Here is a tiny trained network, its code and every weight. The questions are about switching its units off for an input and a class, where a switched-off unit gives its printed mean instead of its output.

import numpy as np


def w(rows, s, z=0):
    codes = np.array(rows[::2]) - 128.0
    scale = np.full(codes.shape[1], s)
    scale[-1] = z or s
    return codes * scale


def norm(h):
    return h / np.sqrt((h * h).mean(-1, keepdims=True) + 1e-5)


def f(y):
    return y / 2 * (1 + np.tanh(0.7978845608 * (y + 0.044715 * y**3)))


def log_softmax(a):
    a = a - a.max(-1, keepdims=True)
    return a - np.log(np.exp(a).sum(-1, keepdims=True))


def net(x, mask):
    res = np.array(x, float).reshape(1, 2) / 4 @ E
    u = 0
    for l in range(2):
        y = f(norm(res) @ A[l][:, :-1].T + A[l][:, -1])
        res = res + np.where(mask[u : u + 6], y, B[l][:, -1]) @ B[l][:, :-1]
        u += 6
    return log_softmax(norm(res)[-1] @ U[:, :-1].T + U[:, -1])


A, B = {}, {}
E = w([
[198,173,70,77,146,86,136,179,89,116],'x0',
[197,127,166,83,100,253,228,140,89,78],'x1',
],0.0073)
A[0] = w([
[171,169,164,169,101,174,76,73,170,191,161],'L0N1',
[112,124,185,155,147,99,118,149,82,153,159],'L0N2',
[151,61,146,194,130,38,81,162,92,181,193],'L0N3',
[51,95,59,86,185,93,75,100,136,127,132],'L0N4',
[152,135,88,88,108,253,165,146,146,187,253],'L0N5',
[173,180,157,56,163,87,130,113,113,158,230],'L0N6',
],0.0046,0.0016)
B[0] = w([
[109,186,3,68,180,170,208,150,17,74,158],'L0N1',
[146,119,145,177,101,211,174,151,88,157,141],'L0N2',
[144,176,122,172,106,213,170,136,78,142,219],'L0N3',
[210,134,145,92,109,110,181,48,179,96,210],'L0N4',
[135,189,130,203,164,125,77,141,223,153,252],'L0N5',
[61,111,125,149,128,225,140,129,178,88,188],'L0N6',
],0.0058,0.0039)
A[1] = w([
[119,114,79,226,114,144,93,165,108,89,185],'L1N1',
[46,37,188,118,104,159,104,81,120,132,7],'L1N2',
[111,177,61,97,134,175,167,73,105,87,87],'L1N3',
[108,170,127,143,142,45,2,90,125,189,139],'L1N4',
[169,139,60,35,155,57,122,244,92,127,132],'L1N5',
[80,134,133,159,175,129,36,159,236,123,20],'L1N6',
],0.0071,0.0018)
B[1] = w([
[186,211,126,124,95,97,185,75,68,158,178],'L1N1',
[107,55,87,174,217,87,50,104,33,81,197],'L1N2',
[95,157,113,81,123,39,152,126,163,162,237],'L1N3',
[214,176,198,76,120,255,179,225,186,92,239],'L1N4',
[26,41,158,222,161,121,82,33,60,136,254],'L1N5',
[93,132,69,71,93,45,159,105,107,148,172],'L1N6',
],0.0074,0.0045)
U = w([
[199,203,182,149,123,255,171,175,192,136,240],'0',
[70,71,106,212,208,145,91,24,32,123,210],'1',
[115,200,15,76,63,33,210,68,138,193,117],'2',
[157,52,67,98,101,108,78,162,158,159,15],'3',
[131,61,87,103,73,107,79,188,148,142,3],'4',
[113,63,75,58,69,144,81,169,127,190,4],'5',
[149,33,117,81,65,87,98,166,162,152,16],'6',
],0.0082,0.0027)

Each question gives the input, the list of numbers given to net, and the class t.
The units are the neurons (one row each of A and B). Each row of codes is followed by its name. A weight is (code - 128) times the scale printed after its matrix; where a second scale follows, it is the last column's (A, B and U).
mask holds one flag per neuron, layer by layer. A switched-off neuron (its flag False) gives its mean, the last column of its row in B, instead of its output. The means were averaged over made-up inputs and are rounded, as every weight is.
A unit's drop is (log p(t) with every unit on - log p(t) with that unit switched off) / (log p(t) with every unit on - log p(t) with every unit switched off).
The circuit of an input: a set's keep is (log p(t) with only the set's units on - log p(t) with every unit switched off) / (log p(t) with every unit on - log p(t) with every unit switched off). Starting from all 12 units, units are removed one at a time, each time the one whose removal leaves the highest keep (on an exact tie, the one counted first), for as long as the keep stays at least 0.8.
units of the circuit, in order: the units of the circuit, biggest drop first
top k neurons: the k neurons with the biggest drops, biggest first
k most important neurons of layer l: the k neurons of layer l with the biggest drops, biggest first
drop of u: that unit's drop, to one decimal
input [-5,-5], class 0: top 3 neurons => [L1N4 L0N6 L1N5]
input [-2,-1], class 2: top neuron => [L0N1]
input [0,-3], class 2: 3 most important neurons of layer 0 => [L0N3 L0N5 L0N4]
input [3,3], class 2: top 2 neurons => [L0N5 L0N6]
input [-7,-7], class 0: 3 most important neurons of layer 1 => [L1N4 L1N5 L1N3]
input [1,3], class 2: 2 most important neurons of layer 1 => [L1N6 L1N4]
input [8,-7], class 1: top 2 neurons => [L1N5 L0N5]
input [-3,2], class 2: top 2 neurons => [L0N5 L1N5]
input [-3,-2], class 2: 2 most important neurons of layer 0 => [L0N1 L0N3]
input [-3,1], class 2: top 2 neurons => [L0N1 L1N5]
input [5,-5], class 0: top 2 neurons => [L1N4 L0N1]
input [-2,-3], class 2: 2 most important neurons of layer 0 => [L0N3 L0N1]
input [6,4], class 1: drop of L1N5 => 1.3
input [6,-5], class 1: drop of L0N5 => 3.6
input [-8,4], class 1: units of the circuit, in order => [L1N2]
input [0,-6], class 0: drop of L1N4 => 0.6
